Below is a small trained network, with its code and all its weights. Each question gives an input and a class and asks what happens when units are switched off, that is, made to give their printed mean instead of their output.

import numpy as np


def w(rows, s, z=0):
    codes = np.array(rows[::2]) - 128.0
    scale = np.full(codes.shape[1], s)
    scale[-1] = z or s
    return codes * scale


def norm(h):
    return h / np.sqrt((h * h).mean(-1, keepdims=True) + 1e-5)


def f(y):
    return np.maximum(y, 0)


def log_softmax(a):
    a = a - a.max(-1, keepdims=True)
    return a - np.log(np.exp(a).sum(-1, keepdims=True))


def net(x, mask):
    res = np.array(x, float).reshape(1, 8) / 4 @ E
    u = 0
    for l in range(4):
        y = f(norm(res) @ A[l][:, :-1].T + A[l][:, -1])
        res = res + np.where(mask[u : u + 8], y, B[l][:, -1]) @ B[l][:, :-1]
        u += 8
    return log_softmax(norm(res)[-1] @ U[:, :-1].T + U[:, -1])


A, B = {}, {}
E = w([
[160,66,96,77,177,131,119,134,91],'x0',
[124,125,131,132,120,124,131,127,125],'x1',
[154,126,137,136,142,146,141,132,136],'x2',
[92,62,170,101,86,101,135,141,230],'x3',
[94,134,115,123,107,109,106,128,125],'x4',
[168,147,164,131,100,132,101,233,130],'x5',
[148,163,140,61,121,130,168,121,130],'x6',
[43,163,181,134,253,34,132,166,149],'x7',
],0.0045)
A[0] = w([
[127,176,134,23,98,98,171,108,129,224],'L0N0',
[132,182,133,174,144,176,169,128,167,134],'L0N1',
[162,152,110,101,123,138,186,132,130,17],'L0N2',
[116,116,101,209,126,114,64,143,147,253],'L0N3',
[104,84,82,168,163,156,85,103,143,169],'L0N4',
[87,115,71,149,162,138,185,2,137,80],'L0N5',
[111,103,142,115,132,137,98,91,182,27],'L0N6',
[171,111,156,152,122,147,118,182,127,125],'L0N7',
],0.0061,0.0016)
B[0] = w([
[184,128,136,199,148,79,80,90,185,230],'L0N0',
[95,118,150,129,96,110,54,82,96,173],'L0N1',
[172,96,150,137,124,87,151,50,123,155],'L0N2',
[193,142,109,75,132,47,185,49,135,224],'L0N3',
[222,132,167,97,156,109,136,118,136,200],'L0N4',
[159,172,174,75,20,59,199,254,89,253],'L0N5',
[101,106,171,147,109,149,152,124,177,173],'L0N6',
[122,151,146,60,76,50,142,183,163,192],'L0N7',
],0.0056,0.0039)
A[1] = w([
[41,117,152,117,181,126,118,141,110,40],'L1N0',
[97,228,115,153,100,138,136,110,107,225],'L1N1',
[188,159,124,163,116,96,143,160,141,42],'L1N2',
[56,149,171,86,232,117,118,154,121,2],'L1N3',
[120,84,132,91,164,115,132,141,74,161],'L1N4',
[112,138,153,191,97,102,126,92,195,118],'L1N5',
[151,177,72,166,161,135,146,123,2,204],'L1N6',
[188,126,136,90,119,71,130,155,122,160],'L1N7',
],0.0057,0.001)
B[1] = w([
[142,85,107,215,120,177,134,160,149,151],'L1N0',
[92,47,175,151,144,156,39,97,157,169],'L1N1',
[129,183,184,122,112,75,143,85,104,192],'L1N2',
[202,64,32,189,144,182,116,150,181,181],'L1N3',
[125,137,137,114,129,101,55,107,190,155],'L1N4',
[165,71,126,121,208,179,55,57,50,193],'L1N5',
[22,128,184,57,161,252,135,131,135,187],'L1N6',
[119,84,154,114,94,80,90,27,50,254],'L1N7',
],0.0049,0.0058)
A[2] = w([
[151,124,30,128,70,221,143,157,148,28],'L2N0',
[82,186,92,148,192,77,201,161,137,161],'L2N1',
[80,31,159,101,82,149,160,150,205,127],'L2N2',
[139,180,165,183,204,106,153,118,177,4],'L2N3',
[147,57,184,112,139,180,78,106,163,201],'L2N4',
[123,94,63,148,75,234,169,145,101,79],'L2N5',
[186,129,159,97,165,160,170,147,169,54],'L2N6',
[132,227,144,120,76,83,112,255,93,117],'L2N7',
],0.0058,0.0019)
B[2] = w([
[139,115,87,163,208,138,152,168,198,143],'L2N0',
[83,19,52,152,143,173,194,219,192,153],'L2N1',
[48,203,154,87,169,221,176,148,60,206],'L2N2',
[159,54,82,142,102,89,102,158,157,169],'L2N3',
[84,162,126,131,168,187,77,32,69,254],'L2N4',
[93,121,119,170,187,120,175,167,192,148],'L2N5',
[59,90,124,144,89,130,117,79,62,140],'L2N6',
[83,119,127,119,52,101,247,254,96,157],'L2N7',
],0.0058,0.005)
A[3] = w([
[179,115,52,164,36,183,144,91,187,135],'L3N0',
[197,102,104,214,98,141,196,77,121,224],'L3N1',
[175,155,1,117,3,201,154,102,184,250],'L3N2',
[33,125,131,118,135,158,69,69,119,217],'L3N3',
[165,67,115,172,145,73,123,27,88,165],'L3N4',
[141,73,113,71,132,73,169,180,95,192],'L3N5',
[180,136,127,152,24,196,212,72,133,142],'L3N6',
[82,94,154,89,106,125,194,74,233,55],'L3N7',
],0.0051,0.0012)
B[3] = w([
[91,83,91,228,206,136,137,194,199,167],'L3N0',
[95,153,141,126,152,43,99,146,210,178],'L3N1',
[26,52,97,219,192,73,119,199,189,190],'L3N2',
[190,112,98,114,115,190,143,97,16,250],'L3N3',
[237,125,129,113,52,61,57,133,143,253],'L3N4',
[130,153,118,140,3,65,106,151,146,188],'L3N5',
[113,148,165,95,239,63,109,231,126,228],'L3N6',
[120,186,97,113,97,140,214,197,79,175],'L3N7',
],0.0052,0.005)
U = w([
[104,58,53,202,203,144,147,204,254,202],'0',
[87,182,156,91,51,87,206,211,129,103],'1',
[137,118,142,122,129,117,116,105,105,254],'2',
[85,174,143,85,178,206,164,89,77,39],'3',
[155,137,130,105,125,109,113,108,126,162],'4',
[158,120,102,125,101,143,87,68,126,60],'5',
[189,166,121,143,138,72,115,64,166,13],'6',
[139,120,134,141,109,120,137,115,110,53],'7',
],0.0075,0.0022)

Each question gives the input, the list of numbers given to net, and the class t.
The units are the neurons (one row each of A and B). Each row of codes is followed by its name. A weight is (code - 128) times the scale printed after its matrix; where a second scale follows, it is the last column's (A, B and U).
mask holds one flag per neuron, layer by layer. A switched-off neuron (its flag False) gives its mean, the last column of its row in B, instead of its output. The means were averaged over made-up inputs and are rounded, as every weight is.
A unit's drop is (log p(t) with every unit on - log p(t) with that unit switched off) / (log p(t) with every unit on - log p(t) with every unit switched off).
The circuit of an input: a set's keep is (log p(t) with only the set's units on - log p(t) with every unit switched off) / (log p(t) with every unit on - log p(t) with every unit switched off). Starting from the 12 units with the biggest drops (on a tie, the unit counted first), units are removed one at a time, each time the one whose removal leaves the highest keep (on an exact tie, the one counted first), for as long as the keep stays at least 0.8.
circuit, biggest first: the units of the circuit, biggest drop first
unit that matters most: the unit with the biggest drop
top k neurons: the k neurons with the biggest drops, biggest first
top k neurons in layer l: the k neurons of layer l with the biggest drops, biggest first
input [-4,1,-1,-7,-1,6,-6,-3], class 3: unit that matters most -> L1N6
input [-6,0,-2,-4,-1,-8,-4,8], class 0: circuit, biggest first -> [L2N1; L1N7]
input [-5,-6,2,8,-3,-3,-5,6], class 3: circuit, biggest first -> [L2N2; L0N0; L1N5; L3N3]
input [5,7,6,1,2,0,-8,-6], class 6: top 2 neurons -> [L0N4; L0N3]
input [-2,-3,-3,-1,-5,-4,6,8], class 0: circuit, biggest first -> [L2N1; L1N3]
input [-6,4,-4,3,6,7,8,5], class 6: top 3 neurons -> [L0N0; L0N5; L1N5]
input [4,1,-1,-5,5,-7,-4,-6], class 1: circuit, biggest first -> [L0N5; L1N5; L2N4]
input [6,-7,-2,-8,-6,6,-1,2], class 3: circuit, biggest first -> [L1N6; L3N4]
input [-2,7,-8,1,3,-5,-7,-8], class 0: top 2 neurons -> [L3N2; L3N0]
input [2,-2,2,7,2,2,-6,3], class 3: circuit, biggest first -> [L2N2; L2N4]
input [-1,6,6,1,-2,-2,8,-4], class 6: circuit, biggest first -> [L0N0; L3N1]
input [6,-2,-6,8,-8,-4,4,7], class 3: top 2 neurons in layer 0 -> [L0N3; L0N6]
input [-8,1,-4,2,6,4,-5,7], class 5: circuit, biggest first -> [L1N5; L0N5; L3N6]
input [-5,0,3,3,-4,-5,2,-4], class 1: top 2 neurons in layer 3 -> [L3N6; L3N7]
input [8,5,-1,-3,5,-7,8,8], class 0: circuit, biggest first -> [L2N1; L1N3; L1N5]
input [-6,4,1,2,3,-8,-5,-1], class 1: circuit, biggest first -> [L0N5]
input [8,2,-6,2,2,6,7,7], class 5: top 2 neurons -> [L0N5; L1N3]
input [1,-4,-7,-6,-3,-1,-6,-7], class 0: top 2 neurons -> [L1N5; L2N2]
input [2,3,3,-2,-3,-7,-4,5], class 1: top 2 neurons -> [L0N5; L1N5]
input [-6,-8,7,-6,0,-8,-4,6], class 1: top 2 neurons in layer 2 -> [L2N4; L2N1]
input [1,5,5,8,-8,-2,-3,1], class 3: top neuron in layer 2 -> [L2N2]
input [-6,-3,2,8,7,-1,3,5], class 3: top 2 neurons -> [L2N2; L1N5]
input [-1,-1,1,0,3,-5,-4,4], class 1: top 2 neurons -> [L0N5; L0N0]
input [-7,4,0,6,-3,-7,-1,-4], class 1: top 2 neurons in layer 1 -> [L1N6; L1N7]
input [-3,1,6,8,1,1,3,6], class 3: top 2 neurons in layer 1 -> [L1N5; L1N7]
input [-2,-2,7,5,6,2,5,8], class 0: top 2 neurons in layer 2 -> [L2N1; L2N3]
